Below are the code and all the weights of a small trained network. Each question names an input and a class and asks about switching units off, where a switched-off unit gives its printed mean instead of its output.

import numpy as np


def w(rows, s, z=0):
    codes = np.array(rows[::2]) - 128.0
    scale = np.full(codes.shape[1], s)
    scale[-1] = z or s
    return codes * scale


def f(y):
    return np.maximum(y, 0)


def log_softmax(a):
    a = a - a.max(-1, keepdims=True)
    return a - np.log(np.exp(a).sum(-1, keepdims=True))


def net(x, mask):
    res = np.array(x, float).reshape(1, 6) / 4 @ E
    y = f(res @ A[0][:, :-1].T + A[0][:, -1])
    res = res + np.where(mask, y, B[0][:, -1]) @ B[0][:, :-1]
    return log_softmax(res[-1] @ U[:, :-1].T + U[:, -1])


A, B = {}, {}
E = w([
[122,183,83,44,107,25,122,147],'x0',
[116,31,111,104,70,129,192,193],'x1',
[61,175,118,146,36,90,135,139],'x2',
[208,169,191,108,84,203,203,79],'x3',
[32,104,187,165,110,125,97,21],'x4',
[106,140,2,152,110,93,125,110],'x5',
],0.0082)
A[0] = w([
[93,138,38,136,89,60,118,165,163],'neuron 0',
[98,150,102,86,103,57,66,107,122],'neuron 1',
[175,132,120,141,153,188,166,81,172],'neuron 2',
[144,104,104,56,124,102,157,197,113],'neuron 3',
[155,147,110,121,236,117,57,144,141],'neuron 4',
[204,156,95,104,102,113,186,209,253],'neuron 5',
[2,105,149,135,119,67,49,109,214],'neuron 6',
[134,152,109,125,252,112,93,150,152],'neuron 7',
[128,110,149,150,163,155,114,140,202],'neuron 8',
[150,74,138,149,148,197,132,155,130],'neuron 9',
[148,94,127,93,208,136,128,172,148],'neuron 10',
[125,137,227,130,57,160,168,78,185],'neuron 11',
[206,161,120,131,140,178,155,131,84],'neuron 12',
[139,117,182,144,178,152,123,108,111],'neuron 13',
[144,73,147,148,137,193,161,164,135],'neuron 14',
],0.0096,0.0039)
B[0] = w([
[135,109,33,185,107,97,149,193,224],'neuron 0',
[203,97,106,210,106,115,164,174,193],'neuron 1',
[155,179,92,191,125,198,77,76,195],'neuron 2',
[56,50,154,61,48,48,177,112,199],'neuron 3',
[222,134,156,212,207,205,176,186,195],'neuron 4',
[26,156,137,2,82,93,123,118,246],'neuron 5',
[163,150,137,232,89,136,72,98,241],'neuron 6',
[225,139,162,202,225,195,198,191,193],'neuron 7',
[178,174,123,167,157,143,151,141,173],'neuron 8',
[163,170,90,163,193,212,210,204,180],'neuron 9',
[130,108,188,120,98,123,199,147,181],'neuron 10',
[153,224,202,137,180,236,137,124,225],'neuron 11',
[113,212,156,159,113,136,42,59,184],'neuron 12',
[155,153,94,170,140,193,106,150,177],'neuron 13',
[176,194,122,144,193,195,195,209,184],'neuron 14',
],0.0078,0.011)
U = w([
[117,174,208,125,117,153,14,29,138],'0',
[209,146,111,196,172,179,145,156,133],'1',
[34,113,13,67,77,63,124,129,133],'2',
[156,93,125,47,153,121,134,30,146],'3',
[105,125,220,32,134,127,198,170,133],'4',
[105,125,134,99,168,70,99,146,94],'5',
[145,56,101,173,97,53,96,127,120],'6',
[77,25,118,44,251,104,1,90,7],'7',
],0.0098,0.011)

Each question gives the input, the list of numbers given to net, and the class t.
The units are the neurons (one row each of A and B). Each row of codes is followed by its name. A weight is (code - 128) times the scale printed after its matrix; where a second scale follows, it is the last column's (A, B and U).
mask holds one flag per neuron, in row order. A switched-off neuron (its flag False) gives its mean, the last column of its row in B, instead of its output. The means were averaged over made-up inputs and are rounded, as every weight is.
A unit's drop is (log p(t) with every unit on - log p(t) with that unit switched off) / (log p(t) with every unit on - log p(t) with every unit switched off).
The circuit of an input: a set's keep is (log p(t) with only the set's units on - log p(t) with every unit switched off) / (log p(t) with every unit on - log p(t) with every unit switched off). Starting from the 12 units with the biggest drops (on a tie, the unit counted first), units are removed one at a time, each time the one whose removal leaves the highest keep (on an exact tie, the one counted first), for as long as the keep stays at least 0.8.
units of the circuit, in order: the units of the circuit, biggest drop first
k most important neurons: the k neurons with the biggest drops, biggest first
drop when u is switched off: that unit's drop, to one decimal
input [8,-2,0,-3,-2,-8], class 4: units of the circuit, in order : [neuron 3; neuron 2]
input [-1,7,-4,8,-4,5], class 4: units of the circuit, in order : [neuron 5]
input [-7,-4,7,7,-8,-4], class 0: 2 most important neurons : [neuron 12; neuron 5]
input [0,1,-2,2,-3,-4], class 4: units of the circuit, in order : [neuron 6; neuron 5; neuron 0]
input [4,-6,-1,7,-7,5], class 0: units of the circuit, in order : [neuron 12; neuron 5]
input [2,6,-8,5,-4,7], class 4: 2 most important neurons : [neuron 10; neuron 14]
input [0,8,4,-8,0,-6], class 6: 2 most important neurons : [neuron 6; neuron 5]
input [2,-7,-5,8,0,-1], class 0: 2 most important neurons : [neuron 12; neuron 0]
input [2,1,4,-5,2,1], class 6: drop when neuron 6 is switched off : 0.1
input [7,-6,7,-7,3,6], class 6: drop when neuron 3 is switched off : -0.2
input [7,1,-8,7,2,-7], class 0: drop when neuron 12 is switched off : 0.3
